Look-ups in named tables: a row name and a column name give one cell, copied from the table.

fevide =
,retu,fep,rus,sisa,mabik,zor,nok
gon,401,467,677,322,482,538,421
sibu,287,474,629,616,349,547,319
bitur,525,554,622,602,584,487,565
tokuvuf,597,588,597,438,530,261,618
pozu,574,631,482,592,534,561,574
vanalu,619,325,494,637,513,693,582
puvi,490,406,407,398,499,616,311
vab,328,461,467,483,474,455,461
raligi,668,886,335,610,460,203,439
toboku,852,426,537,533,580,605,512

raligi, nok -> 439
vab, retu -> 328
gon, mabik -> 482
bitur, fep -> 554
gon, rus -> 677
puvi, sisa -> 398
puvi, zor -> 616
sibu, mabik -> 349
toboku, nok -> 512
vab, mabik -> 474
Which row has the largest rus? gon

Table sapot
columns: ninak, kal, laf, luvebug
mezo: [0.694, 0.716, 0.405, 0.593]
tepeb: [0.238, 0.194, 0.813, 0.439]
gume: [0.541, 0.541, 0.542, 0.541]
gubo: [0.759, 0.791, 0.347, 0.615]
des: [0.588, 0.595, 0.500, 0.557]
tafu: [0.484, 0.475, 0.593, 0.522]
ludaba: [0.747, 0.777, 0.357, 0.611]
gekigi: [0.520, 0.517, 0.561, 0.534]
nufe: [0.929, 0.985, 0.195, 0.673]
mogipar: [0.792, 0.828, 0.318, 0.626]

What is the luvebug of gekigi in sapot? 0.534
What is the luvebug of gubo in sapot? 0.615
What is the kal of gume in sapot? 0.541
What is the ninak of mezo in sapot? 0.694
What is the kal of des in sapot? 0.595
What is the luvebug of ludaba in sapot? 0.611
What is the ninak of nufe in sapot? 0.929
What is the ninak of ludaba in sapot? 0.747
What is the luvebug of tepeb in sapot? 0.439
What is the laf of mogipar in sapot? 0.318
What is the kal of tepeb in sapot? 0.194
What is the ninak of gubo in sapot? 0.759
Which row has the largest laf? tepeb

gabeta:
fields: donedub, gamapo, pura, kupudif, zanu, mip, guridi, lilut, delob
gef: [155, 112, 111, 148, 103, 181, 107, 150, 118]
bimobi: [182, 175, 159, 144, 129, 165, 136, 148, 131]
misit: [147, 147, 144, 155, 132, 112, 98, 155, 161]
kanudu: [152, 139, 128, 136, 134, 134, 144, 147, 136]
latiro: [153, 115, 145, 122, 150, 90, 171, 150, 121]
nivani: [139, 174, 142, 162, 73, 170, 173, 186, 146]
zulazok: [104, 133, 111, 160, 117, 146, 171, 146, 198]
lumis: [146, 164, 153, 203, 42, 153, 121, 173, 159]
fipi: [82, 178, 152, 191, 192, 167, 149, 131, 147]
dem: [143, 126, 99, 112, 76, 152, 171, 99, 193]
zosimu: [182, 164, 99, 121, 70, 139, 153, 192, 173]
los: [124, 177, 132, 200, 230, 109, 123, 110, 87]
bog: [111, 127, 132, 136, 131, 142, 158, 100, 152]

What is the zanu of misit in gabeta? 132
What is the gamapo of bimobi in gabeta? 175
What is the pura of zosimu in gabeta? 99
What is the donedub of dem in gabeta? 143
What is the zanu of zulazok in gabeta? 117
What is the guridi of zulazok in gabeta? 171
What is the guridi of latiro in gabeta? 171
What is the delob of latiro in gabeta? 121
What is the kupudif of lumis in gabeta? 203
What is the kupudif of gef in gabeta? 148
What is the pura of misit in gabeta? 144
What is the guridi of nivani in gabeta? 173

